Below is a small trained network, with its code and all its weights. Each question gives an input and a target symbol and asks what happens when units are switched off, that is, made to give their printed mean instead of their output.

import numpy as np


def w(rows, s, z=0):
    codes = np.array(rows[::2]) - 128.0
    scale = np.full(codes.shape[1], s)
    scale[-1] = z or s
    return codes * scale


def f(y):
    return y / 2 * (1 + np.tanh(0.7978845608 * (y + 0.044715 * y**3)))


def softmax(a):
    e = np.exp(a - a.max(-1, keepdims=True))
    return e / e.sum(-1, keepdims=True)


def log_softmax(a):
    a = a - a.max(-1, keepdims=True)
    return a - np.log(np.exp(a).sum(-1, keepdims=True))


def net(x, mask):
    ids = ['ΔΠΣΨΩαεμξ'.index(c) for c in x.split()]
    T = len(ids)
    res = E[ids] + P[:T]
    u = 0
    for l in range(2):
        r = res
        for j in range(3):
            rows = slice(2 * j, 2 * j + 2)
            q, k, v = (r @ M[l][rows].T for M in (Q, K, V))
            z = softmax(np.where(np.tri(T) > 0, q @ k.T / 2**0.5, -1e9)) @ v
            o = O[l][rows]
            res = res + np.where(mask[u + j], z, o[:, -1]) @ o[:, :-1]
        u += 3
        y = f(res @ A[l][:, :-1].T + A[l][:, -1])
        res = res + np.where(mask[u : u + 4], y, B[l][:, -1]) @ B[l][:, :-1]
        u += 4
    return log_softmax(res[-1] @ U[:, :-1].T + U[:, -1])


Q, K, V, O, A, B = {}, {}, {}, {}, {}, {}
E = w([
[3,110,244,152],'Δ',
[75,187,239,90],'Π',
[157,200,150,39],'Σ',
[67,193,132,71],'Ψ',
[126,253,72,155],'Ω',
[195,59,126,43],'α',
[138,160,148,254],'ε',
[139,66,34,187],'μ',
[239,233,228,135],'ξ',
],0.016)
P = w([
[72,254,74,175],'0',
[109,150,154,139],'1',
[130,130,153,123],'2',
[131,121,149,122],'3',
[142,108,135,109],'4',
[151,104,134,98],'5',
[158,98,119,94],'6',
[160,98,127,90],'7',
[165,95,120,80],'8',
[177,96,112,76],'9',
[168,93,119,82],'10',
[166,100,124,81],'11',
],0.0087)
Q[0] = w([
[127,160,123,77],'L0H0',
[99,94,107,154],'L0H0',
[95,171,177,114],'L0H1',
[155,158,122,135],'L0H1',
[7,179,162,118],'L0H2',
[53,124,160,79],'L0H2',
],0.015)
K[0] = w([
[130,126,13,94],'L0H0',
[133,112,77,192],'L0H0',
[70,85,155,254],'L0H1',
[153,114,108,227],'L0H1',
[76,47,88,100],'L0H2',
[38,202,205,72],'L0H2',
],0.0082)
V[0] = w([
[21,103,215,170],'L0H0',
[133,148,201,255],'L0H0',
[71,41,133,47],'L0H1',
[165,93,183,115],'L0H1',
[178,136,73,198],'L0H2',
[97,48,72,57],'L0H2',
],0.0083)
O[0] = w([
[165,66,139,116,103],'L0H0',
[144,148,101,202,152],'L0H0',
[151,73,124,110,35],'L0H1',
[96,122,254,212,128],'L0H1',
[204,101,196,85,117],'L0H2',
[94,39,184,141,8],'L0H2',
],0.0064,0.011)
A[0] = w([
[91,51,2,90,195],'L0N0',
[93,141,78,74,157],'L0N1',
[112,174,93,182,255],'L0N2',
[192,162,89,103,24],'L0N3',
],0.011,0.0011)
B[0] = w([
[223,129,202,33,137],'L0N0',
[2,57,96,150,164],'L0N1',
[191,110,68,149,226],'L0N2',
[96,146,227,223,248],'L0N3',
],0.008,0.011)
Q[1] = w([
[60,151,166,86],'L1H0',
[40,93,129,124],'L1H0',
[161,152,43,103],'L1H1',
[71,97,157,155],'L1H1',
[75,148,166,114],'L1H2',
[121,2,137,150],'L1H2',
],0.0096)
K[1] = w([
[94,182,86,167],'L1H0',
[133,78,110,143],'L1H0',
[141,78,145,120],'L1H1',
[6,118,137,198],'L1H1',
[95,186,86,131],'L1H2',
[172,97,66,106],'L1H2',
],0.012)
V[1] = w([
[13,128,122,172],'L1H0',
[208,254,137,38],'L1H0',
[48,150,113,89],'L1H1',
[95,154,69,177],'L1H1',
[100,95,220,117],'L1H2',
[113,109,82,220],'L1H2',
],0.0092)
O[1] = w([
[32,87,169,218,107],'L1H0',
[153,116,67,70,254],'L1H0',
[167,224,96,178,91],'L1H1',
[231,166,83,243,162],'L1H1',
[146,254,3,239,94],'L1H2',
[39,111,156,90,152],'L1H2',
],0.0047,0.023)
A[1] = w([
[14,165,71,135,102],'L1N0',
[66,148,52,89,157],'L1N1',
[254,206,221,82,13],'L1N2',
[74,203,145,25,253],'L1N3',
],0.0079,0.0068)
B[1] = w([
[90,207,63,109,163],'L1N0',
[210,134,70,33,156],'L1N1',
[3,154,112,40,248],'L1N2',
[205,37,150,127,212],'L1N3',
],0.0062,0.016)
U = w([
[23,111,165,136,225],'Δ',
[201,144,59,116,90],'Π',
[86,170,88,154,149],'Σ',
[1,93,8,50,54],'Ψ',
[98,128,121,108,64],'Ω',
[186,52,166,83,245],'α',
[100,135,118,123,135],'ε',
[188,156,177,175,253],'μ',
[109,211,176,76,95],'ξ',
],0.0096,0.005)

Each question gives the input, a string of symbols that net reads in full, and the target symbol t.
The units are the heads (2 rows each of Q, K, V and O) and the neurons (one row each of A and B). Each row of codes is followed by its name. A weight is (code - 128) times the scale printed after its matrix; where a second scale follows, it is the last column's (O, A, B and U).
mask holds one flag per unit, layer by layer, with each layer's heads first. A switched-off unit (its flag False) gives its mean, the last column of its rows in O or B, instead of its output. The means were averaged over made-up inputs and are rounded, as every weight is.
A unit's drop is (log p(t) with every unit on - log p(t) with that unit switched off) / (log p(t) with every unit on - log p(t) with every unit switched off).
The circuit of an input: a set's keep is (log p(t) with only the set's units on - log p(t) with every unit switched off) / (log p(t) with every unit on - log p(t) with every unit switched off). Starting from the 12 units with the biggest drops (on a tie, the unit counted first), units are removed one at a time, each time the one whose removal leaves the highest keep (on an exact tie, the one counted first), for as long as the keep stays at least 0.8.
units of the circuit, in order: the units of the circuit, biggest drop first
k most important neurons: the k neurons with the biggest drops, biggest first
heads that matter: for each layer, one digit per head in row order, 1 if its drop is at least 0.15 and else 0, layers parted by /
input ξ ε ξ α μ μ Ω ξ μ, target Π: heads that matter => 001 / 100
input Δ Ω ξ Ω ξ α ξ ξ ξ ξ, target ξ: 2 most important neurons => (L1N2, L0N3)
input ξ ξ α Ω Σ, target α: 2 most important neurons => (L1N3, L1N2)
input Ω Δ ε Ω Ω, target Σ: units of the circuit, in order => (L1H0, L1H2)
input ε Ω Ω, target μ: 3 most important neurons => (L1N2, L0N3, L0N2)
input ε Ω ε Ω ξ Ψ α ξ ξ ξ ξ Ω, target Π: units of the circuit, in order => (L1N2, L0N2)
input Ω ξ Ω α Ω ξ Π, target Δ: units of the circuit, in order => (L1H0, L0N1)
input Ω ξ Ψ ξ Ψ ξ Ψ Π α ξ α Σ, target Δ: units of the circuit, in order => (L0N1, L1H0, L0H1, L0H0)
input ξ ξ Δ Ω ε ξ ξ Ω ξ Ω, target Π: heads that matter => 000 / 100
input ε Π μ ε, target α: units of the circuit, in order => (L0N3, L0H2)
input ξ α Ψ ξ Ψ ξ ε Π ξ Σ, target α: units of the circuit, in order => (L1N3, L0H0, L1N0)
input Σ Ψ Δ Ψ α μ, target α: units of the circuit, in order => (L0N0)
input Ω Δ ε, target μ: heads that matter => 000 / 100
input ξ ξ ξ ξ ξ Π, target α: units of the circuit, in order => (L0N3, L1N2, L1N3)
input Ψ α Π, target μ: 3 most important neurons => (L1N2, L0N1, L0N0)
input Ψ ξ ε, target Π: heads that matter => 000 / 100
input ξ ε Π ε, target μ: units of the circuit, in order => (L1N2)
input ξ ξ α μ, target Π: 2 most important neurons => (L1N2, L0N3)
input ε α Σ, target Π: heads that matter => 111 / 011
input ε Ω ξ ξ Π Σ ε, target Π: most important neuron => (L0N1)
input Σ Δ Ω, target Σ: heads that matter => 000 / 101
